Below are the code and all the weights of a small trained network. Each question names an input and a target symbol and asks about switching units off, where a switched-off unit gives its printed mean instead of its output.

import numpy as np


def w(rows, s, z=0):
    codes = np.array(rows[::2]) - 128.0
    scale = np.full(codes.shape[1], s)
    scale[-1] = z or s
    return codes * scale


def norm(h):
    return h / np.sqrt((h * h).mean(-1, keepdims=True) + 1e-5)


def f(y):
    return np.maximum(y, 0)


def softmax(a):
    e = np.exp(a - a.max(-1, keepdims=True))
    return e / e.sum(-1, keepdims=True)


def log_softmax(a):
    a = a - a.max(-1, keepdims=True)
    return a - np.log(np.exp(a).sum(-1, keepdims=True))


def net(x, mask):
    ids = ['αβγεηθλμξπστφψ'.index(c) for c in x.split()]
    T = len(ids)
    res = E[ids] + P[:T]
    u = 0
    for l in range(2):
        q, k, v = (norm(res) @ M[l].T for M in (Q, K, V))
        z = softmax(np.where(np.tri(T) > 0, q @ k.T / 3**0.5, -1e9)) @ v
        res = res + np.where(mask[u], z, O[l][:, -1]) @ O[l][:, :-1]
        u += 1
        y = f(norm(res) @ A[l][:, :-1].T + A[l][:, -1])
        res = res + np.where(mask[u : u + 8], y, B[l][:, -1]) @ B[l][:, :-1]
        u += 8
    return log_softmax(norm(res)[-1] @ U[:, :-1].T + U[:, -1])


Q, K, V, O, A, B = {}, {}, {}, {}, {}, {}
E = w([
[207,177,38,73,177,173,121,119,224,188,119],'α',
[168,106,110,171,131,157,117,188,87,104,53],'β',
[124,177,142,121,128,120,167,111,8,104,179],'γ',
[182,165,61,135,214,118,180,174,62,106,103],'ε',
[151,122,134,86,161,148,144,163,55,160,122],'η',
[153,39,148,106,164,92,98,146,112,152,176],'θ',
[144,102,61,93,242,110,105,143,97,156,84],'λ',
[22,123,170,121,177,139,117,153,82,221,139],'μ',
[118,92,123,120,83,133,168,129,23,125,154],'ξ',
[168,66,118,108,76,171,106,3,51,150,154],'π',
[189,114,239,170,149,46,79,102,137,250,17],'σ',
[159,118,52,184,94,173,82,104,167,198,173],'τ',
[129,227,135,152,164,178,86,103,164,149,195],'φ',
[115,183,128,119,108,112,112,184,119,171,120],'ψ',
],0.019)
P = w([
[18,135,141,119,53,179,171,195,189,98,97],'0',
[156,155,213,101,160,207,158,189,33,99,219],'1',
[118,147,127,112,168,166,132,188,73,157,232],'2',
[128,130,116,120,133,129,114,165,60,134,199],'3',
[123,126,134,161,115,138,120,166,53,123,181],'4',
[124,94,62,134,99,160,127,155,105,208,183],'5',
[119,96,79,171,114,130,141,129,68,154,185],'6',
[133,91,49,141,104,127,133,55,88,172,139],'7',
[153,104,88,139,92,168,106,59,105,202,142],'8',
[137,80,86,174,67,203,126,96,50,153,119],'9',
[141,89,74,185,71,172,92,88,39,131,123],'10',
[162,97,45,160,82,253,103,43,32,160,117],'11',
[145,115,70,140,81,174,135,13,56,156,61],'12',
[137,130,79,190,60,174,121,43,51,154,83],'13',
],0.013)
Q[0] = w([
[178,145,126,210,132,112,132,94,97,198,67],'L0H1',
[118,128,196,151,153,46,136,97,254,67,46],'L0H1',
[99,118,4,123,116,196,126,143,78,47,175],'L0H1',
],0.042)
K[0] = w([
[118,87,220,187,93,81,124,209,172,146,66],'L0H1',
[216,151,99,181,206,102,55,144,49,205,211],'L0H1',
[44,113,3,128,53,126,145,120,184,79,111],'L0H1',
],0.037)
V[0] = w([
[90,62,166,96,106,117,145,194,62,122,195],'L0H1',
[154,251,112,149,90,148,146,132,70,141,193],'L0H1',
[133,71,181,131,48,137,86,55,159,135,189],'L0H1',
],0.029)
O[0] = w([
[159,153,94,120,37,119,109,197,122,217,171,251],'L0H1',
[189,46,143,149,115,126,216,110,202,136,140,109],'L0H1',
[59,156,125,92,107,102,251,127,98,169,39,252],'L0H1',
],0.015,0.021)
A[0] = w([
[175,105,167,133,116,85,169,109,178,108,163,71],'L0N1',
[96,143,55,126,142,168,95,118,116,44,168,106],'L0N2',
[121,115,128,184,40,97,74,3,144,160,72,103],'L0N3',
[84,162,219,96,170,144,151,215,138,80,133,140],'L0N4',
[172,170,192,140,170,103,103,100,88,160,108,109],'L0N5',
[168,85,191,115,162,88,163,127,179,49,145,2],'L0N6',
[138,143,167,92,128,149,123,110,121,134,49,147],'L0N7',
[157,151,146,161,188,138,112,60,126,126,214,95],'L0N8',
],0.03,0.0076)
B[0] = w([
[123,7,104,77,196,198,51,208,142,211,87,149],'L0N1',
[138,40,121,179,18,81,81,146,161,177,37,189],'L0N2',
[94,77,118,82,56,183,181,80,6,178,132,186],'L0N3',
[207,129,208,252,202,79,62,137,161,98,151,161],'L0N4',
[67,175,141,145,81,154,118,176,154,164,110,171],'L0N5',
[79,247,17,184,73,127,140,4,194,209,113,155],'L0N6',
[96,68,151,176,89,134,114,146,128,191,227,250],'L0N7',
[153,89,57,91,136,76,232,168,109,56,171,196],'L0N8',
],0.02,0.017)
Q[1] = w([
[145,109,60,84,116,144,151,109,117,122,142],'L1H1',
[162,95,134,109,130,147,140,133,99,42,190],'L1H1',
[192,174,245,79,165,180,106,69,160,3,94],'L1H1',
],0.039)
K[1] = w([
[139,140,165,72,128,182,163,192,119,166,136],'L1H1',
[193,192,172,92,175,195,124,120,118,93,106],'L1H1',
[253,150,89,127,229,96,222,113,156,59,187],'L1H1',
],0.035)
V[1] = w([
[124,103,190,171,162,207,104,149,135,84,225],'L1H1',
[111,127,75,65,164,189,222,105,124,96,253],'L1H1',
[118,151,245,219,173,65,182,186,126,162,113],'L1H1',
],0.025)
O[1] = w([
[210,87,94,150,202,88,121,168,135,124,109,81],'L1H1',
[133,99,136,102,146,118,73,86,113,215,248,48],'L1H1',
[80,79,117,213,142,84,226,158,113,172,65,251],'L1H1',
],0.015,0.02)
A[1] = w([
[112,150,140,157,254,50,134,186,198,146,104,136],'L1N1',
[141,115,84,144,145,167,79,161,65,119,123,109],'L1N2',
[192,84,89,153,148,152,141,102,152,117,141,177],'L1N3',
[134,64,155,136,145,152,147,47,64,122,187,148],'L1N4',
[124,84,118,128,202,154,64,111,103,65,103,127],'L1N5',
[107,134,127,139,114,73,139,31,150,51,143,39],'L1N6',
[189,158,169,131,150,103,90,79,123,129,175,4],'L1N7',
[62,168,94,111,113,138,155,135,110,99,103,172],'L1N8',
],0.042,0.0033)
B[1] = w([
[145,166,61,222,174,145,96,254,189,83,139,180],'L1N1',
[74,122,164,108,153,157,202,113,206,115,114,178],'L1N2',
[148,183,164,127,155,108,140,87,59,112,110,183],'L1N3',
[134,160,112,191,173,106,121,200,166,108,108,174],'L1N4',
[59,76,87,105,128,130,99,133,53,168,176,140],'L1N5',
[126,157,210,41,143,16,157,149,147,183,145,149],'L1N6',
[105,165,148,204,79,130,176,124,109,103,82,138],'L1N7',
[196,75,142,153,176,133,119,119,105,123,84,251],'L1N8',
],0.034,0.026)
U = w([
[112,155,168,92,148,16,107,129,161,138,130,230],'α',
[212,85,34,115,88,108,180,155,190,58,58,84],'β',
[226,63,200,120,163,152,106,153,176,161,160,113],'γ',
[178,105,114,186,132,110,85,89,50,101,203,166],'ε',
[167,218,184,174,105,161,186,113,119,76,161,98],'η',
[110,250,121,66,162,146,87,195,39,130,81,101],'θ',
[46,73,91,99,126,118,110,143,124,83,174,254],'λ',
[57,142,155,96,131,177,199,146,237,119,126,35],'μ',
[170,113,81,161,2,102,109,162,150,169,206,102],'ξ',
[100,45,121,185,107,100,226,98,58,153,110,47],'π',
[150,124,191,175,111,149,45,113,146,104,77,133],'σ',
[133,159,82,219,164,79,95,216,189,141,119,154],'τ',
[116,164,75,162,165,157,113,41,169,164,133,186],'φ',
[84,178,129,63,228,159,178,178,64,99,174,130],'ψ',
],0.0066,0.0025)

Each question gives the input, a string of symbols that net reads in full, and the target symbol t.
The units are the heads (3 rows each of Q, K, V and O) and the neurons (one row each of A and B). Each row of codes is followed by its name. A weight is (code - 128) times the scale printed after its matrix; where a second scale follows, it is the last column's (O, A, B and U).
mask holds one flag per unit, layer by layer, with each layer's heads first. A switched-off unit (its flag False) gives its mean, the last column of its rows in O or B, instead of its output. The means were averaged over made-up inputs and are rounded, as every weight is.
A unit's drop is (log p(t) with every unit on - log p(t) with that unit switched off) / (log p(t) with every unit on - log p(t) with every unit switched off).
The circuit of an input: a set's keep is (log p(t) with only the set's units on - log p(t) with every unit switched off) / (log p(t) with every unit on - log p(t) with every unit switched off). Starting from the 12 units with the biggest drops (on a tie, the unit counted first), units are removed one at a time, each time the one whose removal leaves the highest keep (on an exact tie, the one counted first), for as long as the keep stays at least 0.8.
circuit, biggest first: the units of the circuit, biggest drop first
k most important neurons: the k neurons with the biggest drops, biggest first
top k neurons in layer l: the k neurons of layer l with the biggest drops, biggest first
input φ ε γ π π ξ, target φ: circuit, biggest first : L0H1, L0N6, L1H1
input θ π π σ ξ τ π φ τ τ σ η, target θ: circuit, biggest first : L0H1
input γ γ ξ τ θ τ, target γ: 2 most important neurons : L0N1, L1N3
input α ψ ξ τ γ, target α: circuit, biggest first : L0H1, L1N6
input γ μ τ λ θ ξ, target γ: 2 most important neurons : L0N1, L1N3
input ξ π τ τ α τ π π, target ξ: circuit, biggest first : L0H1, L1H1
input λ τ β π ξ μ φ η β, target λ: 4 most important neurons : L1N5, L1N2, L0N2, L0N8
input φ λ τ π π π, target φ: circuit, biggest first : L0H1, L0N6, L1H1
input μ τ ψ θ π θ π π, target μ: 2 most important neurons : L1N2, L0N2
input λ ψ π π π μ π θ, target λ: top 2 neurons in layer 1 : L1N5, L1N2
input μ π η η ξ, target μ: 2 most important neurons : L1N2, L0N2
input τ σ τ π π λ α σ π φ τ σ ξ, target τ: 2 most important neurons : L1N4, L0N3
input θ α η α π λ α, target θ: circuit, biggest first : L0H1, L1H1
input φ π λ, target φ: 2 most important neurons : L0N6, L0N1
input ε τ ξ α, target ε: top neuron in layer 1 : L1N3
input λ φ α π π π ξ τ, target λ: 3 most important neurons : L1N5, L0N2, L1N2
input η α ξ α, target η: 3 most important neurons : L1N7, L1N3, L1N2
input θ π ξ π τ π ξ π π ψ, target θ: circuit, biggest first : L0H1, L1H1
input μ σ π σ π φ γ, target μ: 2 most important neurons : L1N2, L0N3
input ξ γ ξ π τ σ π π γ π ξ σ η, target ξ: 2 most important neurons : L0N3, L1N8
input τ τ τ γ η π ε τ τ ξ π π α π, target τ: circuit, biggest first : L1N4, L1H1, L0N2
input τ π π α π ξ, target τ: most important neuron : L1N4
input λ π π τ τ τ γ, target λ: 3 most important neurons : L1N5, L0N2, L1N2
input μ π σ η ξ ε σ λ π τ μ π α, target μ: top 3 neurons in layer 0 : L0N3, L0N5, L0N7
input φ π π ε π η π β, target φ: top 2 neurons in layer 0 : L0N6, L0N1
